Here is a tiny trained network, its code and every weight. The questions are about switching its units off for an input and a class, where a switched-off unit gives its printed mean instead of its output.

import numpy as np


def w(rows, s, z=0):
    codes = np.array(rows[::2]) - 128.0
    scale = np.full(codes.shape[1], s)
    scale[-1] = z or s
    return codes * scale


def f(y):
    return np.maximum(y, 0)


def log_softmax(a):
    a = a - a.max(-1, keepdims=True)
    return a - np.log(np.exp(a).sum(-1, keepdims=True))


def net(x, mask):
    res = np.array(x, float).reshape(1, 8) / 4 @ E
    y = f(res @ A[0][:, :-1].T + A[0][:, -1])
    res = res + np.where(mask, y, B[0][:, -1]) @ B[0][:, :-1]
    return log_softmax(res[-1] @ U[:, :-1].T + U[:, -1])


A, B = {}, {}
E = w([
[102,220,159,249,131,94,131,225],'x0',
[175,165,111,109,226,54,248,89],'x1',
[43,133,1,75,155,27,64,164],'x2',
[34,196,218,112,149,113,76,10],'x3',
[250,138,152,158,73,23,61,96],'x4',
[127,130,132,121,119,125,133,131],'x5',
[125,137,100,158,114,136,133,103],'x6',
[122,128,151,97,98,115,146,142],'x7',
],0.0091)
A[0] = w([
[132,74,178,156,75,164,135,124,48],'N1',
[81,103,75,129,129,102,58,152,153],'N2',
[118,203,142,189,103,101,101,192,12],'N3',
[154,86,151,134,119,183,155,81,60],'N4',
[115,170,145,181,150,120,128,162,104],'N5',
[169,72,49,125,102,113,132,180,146],'N6',
[204,130,136,118,105,77,97,96,82],'N7',
[99,193,124,150,133,117,130,181,91],'N8',
[49,142,102,112,141,205,200,160,86],'N9',
[190,160,132,150,113,104,107,104,101],'N10',
[118,153,94,110,155,63,168,118,37],'N11',
[138,44,72,79,112,126,143,38,111],'N12',
[66,103,143,131,162,208,150,145,107],'N13',
[97,93,134,122,64,182,69,154,118],'N14',
[145,112,138,120,178,94,209,102,42],'N15',
[185,115,154,136,128,65,52,123,88],'N16',
[188,172,134,129,108,63,108,111,65],'N17',
[131,153,145,116,177,105,173,94,43],'N18',
[168,135,139,141,179,101,230,109,95],'N19',
[176,109,203,166,131,180,171,128,68],'N20',
[104,109,91,99,158,64,92,186,121],'N21',
[136,58,85,55,127,117,138,91,7],'N22',
[135,63,110,84,86,171,67,88,102],'N23',
[175,105,138,148,117,85,108,103,136],'N24',
[163,138,152,152,112,131,146,122,124],'N25',
[63,121,63,117,141,42,94,154,102],'N26',
[61,204,157,104,99,80,68,33,74],'N27',
[174,120,194,170,139,206,144,116,92],'N28',
[157,39,130,97,165,127,101,82,70],'N29',
[189,153,139,133,98,91,86,102,109],'N30',
[116,192,134,227,136,90,138,206,141],'N31',
[195,71,120,170,95,166,186,189,113],'N32',
[80,135,145,132,157,78,91,92,85],'N33',
[84,158,120,110,197,192,223,142,120],'N34',
[101,178,138,183,102,104,122,191,91],'N35',
[111,202,211,103,153,145,96,67,94],'N36',
[109,132,64,82,119,102,99,117,124],'N37',
[202,77,76,144,125,133,154,191,65],'N38',
[89,74,148,152,57,167,8,166,105],'N39',
[105,113,147,143,76,200,79,152,127],'N40',
[149,138,102,118,180,77,189,92,20],'N41',
[85,130,67,122,113,56,110,125,85],'N42',
[104,143,75,88,144,116,116,167,91],'N43',
[162,116,81,110,107,116,148,205,119],'N44',
[190,133,136,149,95,70,86,136,121],'N45',
],0.011,0.002)
B[0] = w([
[153,141,138,144,133,96,111,102,180],'N1',
[176,120,148,127,66,93,128,65,209],'N2',
[158,167,159,87,198,164,143,163,213],'N3',
[171,145,169,120,72,160,136,72,190],'N4',
[141,160,150,85,173,183,138,127,191],'N5',
[46,67,177,169,178,154,177,72,220],'N6',
[115,114,68,105,123,170,93,172,204],'N7',
[133,177,155,89,136,155,139,149,190],'N8',
[63,91,37,68,62,164,51,214,229],'N9',
[112,119,63,80,94,133,89,131,188],'N10',
[175,122,113,150,116,71,144,158,190],'N11',
[152,214,196,69,204,180,161,179,229],'N12',
[101,104,47,93,59,145,58,182,209],'N13',
[147,152,76,145,149,50,183,184,202],'N14',
[154,156,109,136,162,56,149,160,204],'N15',
[84,107,69,110,93,138,84,173,202],'N16',
[135,81,80,99,114,156,92,183,201],'N17',
[152,141,80,186,173,69,161,154,191],'N18',
[165,147,100,153,130,47,158,147,227],'N19',
[169,107,191,137,4,136,86,52,223],'N20',
[157,122,162,151,57,125,106,62,211],'N21',
[140,163,168,124,168,165,123,152,207],'N22',
[148,211,166,105,210,140,166,185,205],'N23',
[102,109,37,62,100,166,88,153,185],'N24',
[137,103,134,104,59,122,89,89,172],'N25',
[173,120,186,112,52,102,80,42,234],'N26',
[61,46,148,177,198,157,185,113,247],'N27',
[198,124,180,144,24,101,103,27,223],'N28',
[144,155,167,79,159,181,134,166,194],'N29',
[101,102,75,105,104,166,101,184,196],'N30',
[151,172,193,96,179,162,102,145,249],'N31',
[82,74,178,168,160,147,149,92,231],'N32',
[106,78,133,166,141,139,129,95,191],'N33',
[112,126,65,98,71,140,77,159,237],'N34',
[137,190,182,69,209,160,157,128,206],'N35',
[45,38,146,181,178,132,194,69,228],'N36',
[155,173,195,125,44,129,117,51,197],'N37',
[60,41,126,184,198,140,196,107,220],'N38',
[166,157,55,172,166,1,200,168,231],'N39',
[198,129,80,171,137,76,159,164,198],'N40',
[165,136,97,143,145,65,189,181,204],'N41',
[163,95,181,139,37,123,99,56,206],'N42',
[154,101,138,141,77,130,70,93,190],'N43',
[78,89,148,159,175,144,151,94,205],'N44',
[79,110,65,63,88,157,97,159,205],'N45',
],0.0072,0.013)
U = w([
[185,95,167,126,37,129,93,66,251],'0',
[72,76,8,58,83,188,69,185,103],'1',
[22,23,147,197,179,161,167,102,83],'2',
[196,143,54,158,146,23,165,170,93],'3',
[159,202,183,46,185,219,128,157,85],'4',
],0.011,0.0027)

Each question gives the input, the list of numbers given to net, and the class t.
The units are the neurons (one row each of A and B). Each row of codes is followed by its name. A weight is (code - 128) times the scale printed after its matrix; where a second scale follows, it is the last column's (A, B and U).
mask holds one flag per neuron, in row order. A switched-off neuron (its flag False) gives its mean, the last column of its row in B, instead of its output. The means were averaged over made-up inputs and are rounded, as every weight is.
A unit's drop is (log p(t) with every unit on - log p(t) with that unit switched off) / (log p(t) with every unit on - log p(t) with every unit switched off).
The circuit of an input: a set's keep is (log p(t) with only the set's units on - log p(t) with every unit switched off) / (log p(t) with every unit on - log p(t) with every unit switched off). Starting from the 12 units with the biggest drops (on a tie, the unit counted first), units are removed one at a time, each time the one whose removal leaves the highest keep (on an exact tie, the one counted first), for as long as the keep stays at least 0.8.
circuit, biggest first: the units of the circuit, biggest drop first
most important unit: the unit with the biggest drop
k most important neurons: the k neurons with the biggest drops, biggest first
drop when u is switched off: that unit's drop, to one decimal
input [0,-4,-1,-3,-3,-2,4,0], class 3: circuit, biggest first -> (N39 N40)
input [1,-3,4,8,7,-7,4,-1], class 2: circuit, biggest first -> (N27)
input [-7,-8,-3,-6,2,5,2,8], class 3: 2 most important neurons -> (N39 N14)
input [-4,8,3,8,2,4,6,8], class 2: 4 most important neurons -> (N27 N36 N39 N33)
input [-8,-8,-6,5,3,-7,3,-4], class 3: circuit, biggest first -> (N39 N14)
input [-4,-3,0,-2,4,-2,-8,-8], class 1: 2 most important neurons -> (N31 N16)
input [6,4,5,-2,-2,1,1,4], class 4: 2 most important neurons -> (N31 N35)
input [-2,6,-7,6,-7,6,-5,-3], class 0: 3 most important neurons -> (N28 N20 N4)
input [-8,-7,7,0,5,-8,-4,0], class 4: 4 most important neurons -> (N23 N12 N29 N22)
input [2,3,-2,-2,-1,-4,3,-4], class 3: 4 most important neurons -> (N27 N36 N26 N6)
input [5,-8,-7,-8,7,7,3,6], class 2: 3 most important neurons -> (N32 N38 N6)
input [0,7,7,-3,-6,5,8,-8], class 0: 2 most important neurons -> (N26 N42)
input [-6,-6,4,4,6,5,1,3], class 1: 4 most important neurons -> (N16 N30 N7 N45)
input [6,0,1,-6,-2,3,4,4], class 2: circuit, biggest first -> (N38)
input [-6,2,5,-8,-6,0,-8,6], class 2: 2 most important neurons -> (N6 N38)
input [7,5,7,-3,-1,-1,-5,-8], class 0: 3 most important neurons -> (N26 N21 N42)
input [-1,7,-4,-7,-4,-1,7,4], class 2: 4 most important neurons -> (N32 N38 N39 N6)
input [1,6,0,3,-5,-4,1,3], class 3: drop when N41 is switched off -> 0.2
input [4,0,6,0,-6,7,2,-3], class 0: drop when N2 is switched off -> 0.1
input [1,-7,4,-7,1,6,-5,5], class 2: most important unit -> N6
input [-5,7,2,6,-1,2,1,-6], class 3: drop when N6 is switched off -> 0.4
